Each row has a class, written after it.
[-74  -9  36  47  35  11 -10   3 -41  48 -14 -13 -24  10 -71  47 -50 -52
  27 -31   6 -49  64  27 -28 -25   6 -68   7  18  24 -11  50 -63  42  27
  15  22 -21  36 -45 -44]
X
[-20  -4 -13  54   1  -5  38   5   2 -17  24  49   5 -55 -56  20   8  -5
   8 -53  79 -80 -42 -16 -33 -43  35  28   5  42  30 -17 -24 -35 -45  11
 -67  -5  19 -11   6  -6]
C
[-101    2   29   20   41   18  -25    5  -48   50  -18  -13  -20   36
  -85   21  -65  -51   53  -34   15  -46   48   35  -20  -31   -9  -86
   17   11   26  -10   48  -69   26   26   21   29  -30   34  -66  -33]
C
[-79 -12  33  43  37  13 -15   6 -39  39 -28  -3 -12  32 -77  49 -57 -50
  40 -36  13 -45  58  30 -24 -22  14 -65   2  12  37 -15  48 -55  41  32
  14  32 -15  36 -49 -39]
X
[-91   9  35  26  25  34 -20   1 -38  50 -24 -17 -28  40 -77  36 -40 -50
  52 -28   8 -39  50  43  -3 -16   5 -72   7   5  25  -2  56 -80  35  15
  17  32 -20  41 -38 -27]
Q
[ -6  35  -8  21 -11  23  85  65  -7 -55 -60  38  -9 -46 -14 -50 -38  -5
  11  27  14 -42  18  31 -44  31   6 -64  35 -18  15  -2 -12 -38 -15 -97
  23 -43  64 -33  25  13]
S
[-80   1  38  42  30  43  -6  -1 -35  35 -20 -12 -23  27 -85  19 -43 -51
  49 -25   5 -33  51  47 -18 -21  13 -82  13   0  20  -5  50 -72  21   2
  28  16 -29  40 -42 -29]
Q
[-26  37 -13   4   3  13  80  74 -25 -65 -39  29 -17 -46   2 -67 -55 -14
   3  -7  17 -49  13  18 -47  39   0 -54  31 -11  -7 -28 -18 -22 -20 -54
  32 -74  50 -45   3  10]
C
[  1  -6 -12  49   2  -4  48   6   9 -29  17  54   6 -57 -57  21  24 -16
   5 -41  73 -84 -43 -21 -33 -36  26  32  17  35  18 -12 -29 -32 -51 -13
 -67   0  19 -19  16 -14]
S
[-73  -6  57  39  47  -8   5  23 -34  15 -26  27   1  42 -78  39 -43 -77
  65 -38  19 -47  40  39 -13 -53  30 -83 -30 -18   9   7  42 -57  16  -8
  27  16 -22  33 -34 -29]
Y
[ -82  -18   53   56   47    6    1   25  -33   27  -30   28    4   35
  -68   49  -30  -66   67  -42   14  -49   43   37   -7  -44    8 -101
  -16  -12    6    4   46  -49   27   -9   43   23  -28   36  -45  -15]
H
[  0  28  -6  38 -14  38  83  64 -15 -57 -52  17 -18 -55 -11 -43 -27  14
  17  20  17 -53  15  36 -33  31  21 -61  32  -5  18 -11 -17 -40 -17 -82
  25 -54  73 -38  42  27]
Q
[-11  43 -20  -7  20  -3  55  67 -19 -59 -57  10 -34 -54  17 -48 -44 -10
   1   7  15 -51  26  22 -18  40 -18 -46  41 -15 -14 -23  -5 -28  -5 -71
  17 -57  56 -39  14  -5]
Z
[ -5  -3  -6  64 -22  -1  40 -17   6 -10  21  43  -2 -48 -39  10   7 -12
  -3 -53  71 -78 -28 -10 -30 -43  34  44  13  24  20 -27 -11 -27 -47  14
 -80 -12   8 -11  20 -17]
A
[ -16   35   -8   38  -24   14   89   60  -20  -70  -51   22   -9  -58
  -15  -61  -54  -21   18   11    9  -55   21   28  -33   29   14  -79
   33  -16   20  -14  -12  -37  -15 -102   34  -74   69  -21   42    9]
P
[-37  37 -28  11   5   8  64  63 -13 -54 -55  38 -24 -53  12 -65 -50 -22
   2  -6  11 -67  37  17 -39  50   4 -42  24  -9 -16 -32  -9 -13   2 -71
  26 -60  56 -37  -8  -7]
L
[-21  36  -6  28  -1  -6  88  66 -19 -84 -58  39 -15 -72   7 -57 -65 -19
   4   5  15 -41  18  19 -46  50   8 -61  21  -9   5 -25  -3 -25 -24 -90
  30 -69  48 -38  21 -13]
P
[-80  -1  43  61  29   6 -12   5 -34  45 -31 -13 -26  34 -75  36 -46 -45
  52 -29   7 -49  57  37  -9 -16  11 -79  -2   5  31  -8  61 -75  26  10
  22  22 -29  47 -37 -40]
Q
[-14  -9 -30  47   6  19  33  -5  12 -14  -6  37  -2 -32 -39  34  11   2
  18 -46  79 -70 -45   0 -35 -41  37  39  15  48   3 -34 -24 -44  -1  15
 -63  12  38 -12   4  -6]
L
[-83  -3  21  22  36   6 -31  -3 -39  53 -23 -15 -27  38 -73  41 -47 -55
  44 -31   8 -45  67  21 -13 -22  -7 -53   3  16  23  -5  50 -71  37  22
   8  34 -14  31 -47 -36]
X
[-71   2  24   6  39  20 -26   9 -40  44 -25   0 -32  18 -82  25 -52 -45
  58 -24  12 -33  55  36 -24 -17   8 -72  12  -1  17  -3  46 -75  23   7
  23  36 -17  36 -46 -36]
S
[-21  32  -9  37 -17  35  80  61  -2 -49 -64  38 -15 -49  -3 -51 -30 -16
  16  18  20 -47  27  27 -32  38  -1 -63  37 -16  12   0  -6 -37  -2 -95
  31 -53  74 -29  12  31]
H
[-22  40 -10  31 -21  17  87  54 -12 -46 -54  18  -6 -50  -9 -41 -33  -5
   2   9   8 -55  39  30 -40  33  16 -52  27 -10  15 -12 -14 -43   4 -75
  19 -76  81 -36  16  13]
X
[  1  -3 -17  41  11  -3  39  11   8 -20 -16  53  10 -30 -44  46   7   4
  36 -41  87 -75 -49  -2 -34 -46  35  37   3  42  19 -26 -19 -50 -22   2
 -67  -2  54 -12  12   1]
Y
[ -4  31 -12  15 -17  27  70  63 -11 -40 -50  22 -15 -53 -16 -49 -29   5
  11   7  21 -52  34  23 -38  38  17 -60  41  -9  11  -9 -23 -39 -10 -81
  22 -52  74 -38  23  21]
S
[-16  40 -16   7   0   4  66  62 -17 -63 -63  21 -18 -52  14 -56 -49 -21
  -5   9  11 -49  25  23 -31  38  -9 -36  39 -24 -10 -19  -7 -24 -11 -60
  20 -57  50 -43   7  -2]
A
[ -6  -8 -11  73   7 -21  52   9   5 -16  19  58  23 -65 -47  39  20 -20
  -7 -43  74 -86 -31 -10 -42 -48  20  49  11  43  23 -26 -27 -22 -32  -1
 -75 -17  19 -23 -10   0]
X
[-74  -6  36  29  43   8 -41  13 -39  39 -30 -13 -20  39 -73  45 -47 -54
  39 -31  20 -38  44  35   5 -27   1 -79  18   2  18 -12  53 -66  38  14
  17  51 -22  44 -49 -33]
Z
[ -6  -1 -33  48   5  24  35  -2   4  -3   2  34 -10 -37 -39  44  18   3
  35 -53  82 -77 -47   2 -25 -39  24  52   4  45  13 -18 -23 -55 -32  17
 -57  -7  38 -15   8   9]
Q
[ -1 -19 -19  63   6  22  34 -11   8  -3  -6  54   0 -45 -42  38  15  -5
  32 -50  90 -73 -32  -5 -34 -35  30  36  17  52  15 -31 -18 -36 -13   7
 -65  -3  40 -14   0  -3]
H
[ -74  -10   59   46   48    0    7   28  -33   23  -30   30    3   40
  -71   54  -32  -68   65  -39   19  -34   45   38   -8  -49   -4 -114
  -17  -17    9    4   45  -47   32   -5   30   31  -30   32  -44  -20]
H
[-68 -10  35  27  40   2 -40   4 -39  37 -20  -5 -29   9 -76  31 -45 -47
  44 -24  18 -42  51  41   0 -22  18 -85  18   2  31  -7  59 -56  36  18
  18  44 -24  55 -37 -41]
Z
[-13  38 -18  29  -3   8  98  57 -17 -66 -39  26 -13 -50  14 -46 -38 -15
 -23 -10   4 -41  27   9 -63  38   2 -40  30   0 -11 -32  -7 -18 -16 -62
  17 -71  49 -48  14  -5]
X
[-15  33  -9  14 -18  11  76  64 -16 -54 -50  29 -23 -38 -13 -48 -38  -4
  16  19  28 -55  30  21 -33  28  22 -49  26 -19  22 -14  -9 -38 -19 -82
   4 -51  76 -40  33  22]
Y
[  4   2 -38  42  14  14  32  -4  -3  -8  -8  29 -10 -36 -33  40  19   8
  42 -51  75 -79 -45   1 -19 -40  17  52  14  50   7 -30 -23 -51 -28   5
 -61   1  47 -19   7   9]
Q
[-71  -3  59  49  43   0  -9  17 -35  37 -28  18   7  41 -69  31 -17 -57
  62 -40   7 -32  42  50  -8 -45  25 -88 -23 -15   1   9  41 -60  10 -11
  49   7 -31  30 -39 -17]
Q
[-30  29 -10  24  -5  28  77  70 -10 -57 -54  20 -18 -41 -18 -46 -42   8
  23   8  15 -50  13  25 -28  35  13 -78  35 -11  16 -11 -15 -43 -16 -75
  29 -44  70 -26  23  20]
C
[-15  34 -20  41   3  -8  87  54 -16 -65 -54  39   1 -61  15 -46 -44  -5
   0 -16   6 -43  34  18 -64  37  18 -32  24   6   5 -27  -3 -11 -25 -74
  23 -70  56 -50  -2  -6]
X
[-94  -8  45  31  37  -3 -10  20 -32  31 -35  32  15  47 -69  28 -35 -57
  57 -37   6 -45  42  39 -10 -49   6 -97 -13 -15  -1  -2  44 -41  20 -24
  42  28 -25  33 -48 -24]
L
[-77  -6  53  33  47  -9   3  25 -28  23 -34  26   8  48 -84  51 -41 -70
  73 -41  21 -40  44  38  -7 -56  24 -82 -33 -16   8  14  47 -62  14 -13
  30  24 -20  36 -28 -25]
Y
[-33  34 -21  14  -9  28  79  71 -20 -49 -42  15 -19 -45 -10 -60 -44   3
   8   7   8 -58  26  25 -32  29  10 -64  35 -15  13 -14 -18 -34 -13 -71
  31 -62  67 -36  16  26]
C
[ -91   -4   44   34   33  -13  -16    9  -28   36  -24   26   12   48
  -65   34  -26  -54   71  -39    8  -41   51   43   -7  -53   16 -107
  -22  -17    5    1   45  -51   33  -19   27   19  -27   39  -38  -32]
L
[-16  33 -16  32  -5  26  94  66 -21 -74 -54  49 -11 -67   9 -56 -45 -29
   8   3  14 -48  20  23 -47  45   6 -63  31  -7  -2 -18  -4 -12  -4 -78
  39 -67  51 -42   8   4]
H
[ -7  -4 -10  60 -19  -5  41  -1   3  -8  14  54  -2 -55 -49   4  -3 -19
   8 -45  68 -85 -27  -4 -22 -36  35  52   8  24  17 -30 -12 -32 -49  -1
 -70 -17  15 -11  17 -15]
A
[-19  31  -1  20 -22  29  94  68 -16 -57 -44  32 -12 -49 -21 -67 -41   3
  12   8  18 -44  18  27 -38  26  18 -76  34 -17  14 -14 -22 -34 -23 -87
  28 -74  72 -35  26  19]
C
[ -3   1 -11  67  -7  -4  45  -1   5 -14  25  56 -10 -53 -51  13  15 -16
  12 -56  77 -82 -40  -9 -36 -32  37  58  -2  38  29 -21 -13 -32 -62  12
 -70  -1  18 -12   8  -2]
Q
[-14  43 -11  -6   7  -3  81  64 -11 -74 -54  30 -13 -47   6 -49 -46 -25
  14   9  20 -43  29  16 -42  36   0 -33  22 -14  -5 -15  -1 -24 -16 -78
  12 -68  60 -46  20  -5]
Y
[-84  -3  26  35  38  35 -31  11 -34  45 -37  -9 -30  41 -76  48 -48 -55
  52 -45  21 -26  50  24 -12 -19   1 -74  13   8  22  -3  52 -78  43  32
  27  46 -18  46 -53 -27]
H
[ -5  28  -8  25 -14   6  74  61  -6 -67 -50  28  -8 -55 -16 -60 -32  -3
  14  17  27 -51  22  35 -28  27  14 -66  43 -19  21  -9  -9 -28 -21 -97
  17 -52  72 -30  20  21]
Z
[  1  -3 -12  78   2  -1  40  -5   9 -12  18  51   3 -58 -46  20  27 -17
   8 -41  71 -83 -37  -7 -30 -31  33  46   4  42  17 -23 -17 -34 -48  -4
 -63 -11  19 -16  10  -9]
Q
[  4  -6 -35  43   7  15  42   2   4  -8  -1  45  -3 -45 -48  34  16  -3
  27 -38  74 -75 -39  -2 -36 -31  31  33  22  41  11 -29 -27 -49 -21  -1
 -58   0  43 -17   2 -11]
S
[ -2 -11  -7  69   4 -20  51   3   9 -11  21  50   5 -56 -50  28  10 -19
  -3 -52  73 -83 -20 -20 -49 -45  23  55   2  47  26 -23 -23 -30 -39   4
 -77 -27  20 -19  -4 -18]
X
[-19  44 -36  -8   6  22  69  56 -23 -52 -47  34 -24 -69   1 -53 -48 -16
   1   2  13 -45  27  17 -50  54  -4 -37  37  -5 -14 -16  -6 -24 -23 -61
  32 -51  47 -45   5  -9]
S
[-13  32  -3  10 -14  27  54  65 -16 -54 -43  11 -16 -52 -16 -44 -34   1
   0  14  20 -46  27  28 -17  27   3 -69  48 -21  18 -13  -9 -37  -9 -85
  16 -48  69 -24  17  18]
Z
[-79   1  54  54  31  -8  13   2 -36  30 -21  16  12  54 -68  42 -30 -75
  48 -54   7 -42  43  36 -24 -64  11 -89 -20  -9  12  10  39 -57  26  -5
  23  10 -24  32 -47 -24]
X
[-24  34 -14   9   8   5  84  69 -22 -68 -35  34 -27 -50   2 -63 -53  -8
   4 -14  19 -48  15  11 -51  41   5 -53  29  -5  -6 -33 -13 -18 -30 -57
  17 -60  47 -43   9   0]
C
[-13  27  -5  32   0  28  88  61 -10 -66 -47  40 -29 -60   7 -61 -44 -24
  -5  -7  22 -36  29  11 -53  49  11 -44  31  -7  -7 -19  -7 -18 -16 -67
  26 -69  43 -42  15  -1]
H
[-10  -6 -19  61   0   2  41   4   3 -10  19  57   3 -43 -55  11  -4 -14
   4 -48  80 -73 -35 -14 -36 -46  26  35   4  36  22 -26 -25 -31 -45  -1
 -67  -9  20  -9   5  -2]
C
[  3 -11 -10  66   0 -20  30   1   6 -13  24  37   0 -61 -52  29  18  -3
   0 -42  78 -86 -24  -2 -13 -44  47  45  10  29  23 -36 -12 -32 -33   0
 -78  -5  26  -4  19 -13]
Z
[  0  40  -7   4  -3  13  83  65 -18 -72 -43  34 -19 -59   9 -54 -32 -21
  -4   7   9 -38  13  11 -51  45  -3 -64  39 -14  -8 -16 -14 -25 -12 -77
  25 -63  50 -42  16 -16]
S
[-25  30  -6  24 -18  16  79  55 -16 -60 -51  30 -17 -51 -17 -59 -41  -9
   6   5  22 -43  26  20 -36  32  24 -62  32 -23  15 -16 -13 -35 -36 -95
  25 -64  67 -29  39  12]
P
[-80   8  33  33  35  22 -32  -3 -35  45 -25 -18 -26  26 -77  38 -36 -51
  49 -19  16 -44  52  35   1 -18  -6 -74   5   1  22   4  48 -80  32  18
  15  26 -25  42 -39 -31]
Q
[-81  -7  45  39  41   4  -1  14 -37  26 -32  34   1  35 -80  39 -45 -80
  72 -42  26 -38  51  40 -13 -43   6 -84 -19 -16   6   6  48 -54  23  -5
  35  22 -24  37 -51 -22]
H
[  4  -3  -3  75  -3   9  47  -3   7 -16  19  45  -5 -57 -46  14  24 -14
   7 -42  70 -79 -38  -7 -32 -34  33  44  11  42  18 -23 -20 -36 -49 -12
 -67 -14  22 -16  15  -8]
Q
[  5  -7 -11  55   2  -4  36   6   5 -13  19  56   4 -65 -56  25  12  -6
   0 -42  78 -71 -31 -15 -41 -31  38  52  10  35  18 -25 -24 -31 -53   1
 -67  -2  16 -21  11 -17]
S
[-11  35 -11   3  13   6  74  61 -19 -68 -37  18 -29 -64   4 -50 -42 -21
  -3   1  18 -46  24  29 -32  37   6 -48  39 -16 -13 -27  -3 -18 -14 -65
  16 -57  48 -39  18 -14]
Z
[ -6  -1 -29  42  14   4  32  -5   7 -11  -8  36  -1 -34 -42  42   7  -8
  38 -46  83 -78 -41  -4 -23 -42  38  62  11  45  12 -31 -18 -52 -19  10
 -73  -9  44 -15  10  -7]
Y
[-17  41 -22  13   7  12  82  62 -17 -62 -39  21 -21 -49  13 -44 -37 -23
 -16  -9   6 -50  26   7 -55  40 -13 -42  38  -2 -12 -25 -15 -23  -6 -58
  16 -71  55 -41   9   1]
X
[-89   1  38  22  28  18 -28  -7 -27  41 -43  -7 -16  33 -78  30 -56 -58
  57 -30  17 -35  52  45  -8 -18   5 -78  11  -5  13   2  56 -79  37  26
  20  28 -26  48 -49 -44]
A
[-15 -14 -26  52  12   2  24  -7  17 -13 -12  51  12 -24 -42  39  16  -5
  32 -46  81 -77 -43  -5 -29 -43  22  35  17  49   2 -40 -20 -38  -5  -5
 -70  14  38  -4  -7  -8]
L
[ -17   26  -10   41  -25   15   82   59  -21  -63  -55   33   -1  -56
  -22  -51  -49   -2   12    6   23  -44   22   26  -37   24   26  -67
   30   -9   28  -20  -13  -33  -27 -103   23  -53   68  -33   32   20]
P
[-76  -8  23  52  37  33 -11   8 -38  46 -32   4 -38  21 -73  27 -64 -55
  56 -35  20 -39  61  36 -24 -14  12 -71   3   6  18 -17  52 -69  38  23
  29  19 -20  38 -50 -36]
H
[-92  -5  28  11  34  17 -33   5 -37  53 -21   0 -32  29 -71  27 -49 -54
  45 -25  11 -48  63  28  -7 -18  -7 -77  15   3  12 -21  52 -48  41  14
  11  43 -19  39 -44 -47]
L
[-92  -2  31  33  33  17 -11  12 -37  43 -27  -3 -23  37 -76  29 -63 -44
  57 -35   9 -49  43  33  -9 -19   1 -98   4   9  30 -11  50 -66  33  21
  23  38 -16  41 -49 -32]
C
[  0  -7 -24  44  -2  -1  37  -8  11 -10 -14  36   6 -31 -43  29  13  -8
  37 -46  77 -69 -38  10 -17 -44  34  50  23  33   2 -35 -18 -53 -17   6
 -71  -7  38 -11  10  -7]
A
[-77  -7  53  32  35   3 -12   6 -25  29 -28  16   5  51 -72  24 -35 -80
  63 -45   4 -39  44  44   2 -49  15 -82 -12 -27  -3   4  43 -57  22  -3
  26  17 -29  39 -44 -34]
A
[-14  40 -17  33 -21  40  87  51 -10 -54 -53  23 -12 -45  -6 -62 -27  -8
  15   9  10 -58  22  35 -34  34  12 -49  30 -18   8  -7 -12 -34 -24 -86
  36 -68  78 -35  18  29]
Q
[-14  -3 -23  60   4   4  44  13   0 -16  29  50  -6 -56 -50   7   0  -6
 -15 -59  68 -80 -37 -20 -42 -39  37  41  10  40  20 -34 -24 -25 -51  12
 -64  -2  18 -10   5  -1]
C
[-14  -6 -11  55  -6 -20  36  11   7 -17  12  63   4 -60 -46  15   9  -7
   4 -38  75 -79 -27 -10 -35 -39  32  33  -1  31  18 -26 -18 -26 -31  -8
 -65  -7  19 -11   6 -12]
L
[ -8  30  -4   4 -17  26  79  66 -17 -52 -48  24 -12 -32 -12 -45 -42   5
  20   8  27 -43  30  21 -34  14  12 -52  31 -19  18 -16 -15 -31 -16 -85
   8 -73  71 -39  37  25]
Y
[-91  -5  34  20  53  -4 -20  10 -40  25 -33  25   6  47 -79  24 -41 -62
  76 -45  22 -35  34  37 -14 -51  11 -88 -11  -8   2  11  36 -61   6 -13
  39  29 -18  34 -58 -15]
C
[ -2 -12 -17  65  -3 -10  40  -6  10 -23  17  59   8 -58 -54  12   0 -30
   5 -44  82 -72 -37 -11 -39 -37  45  53   0  43  26 -27 -20 -30 -43 -10
 -70  -9  27 -10  26 -14]
P
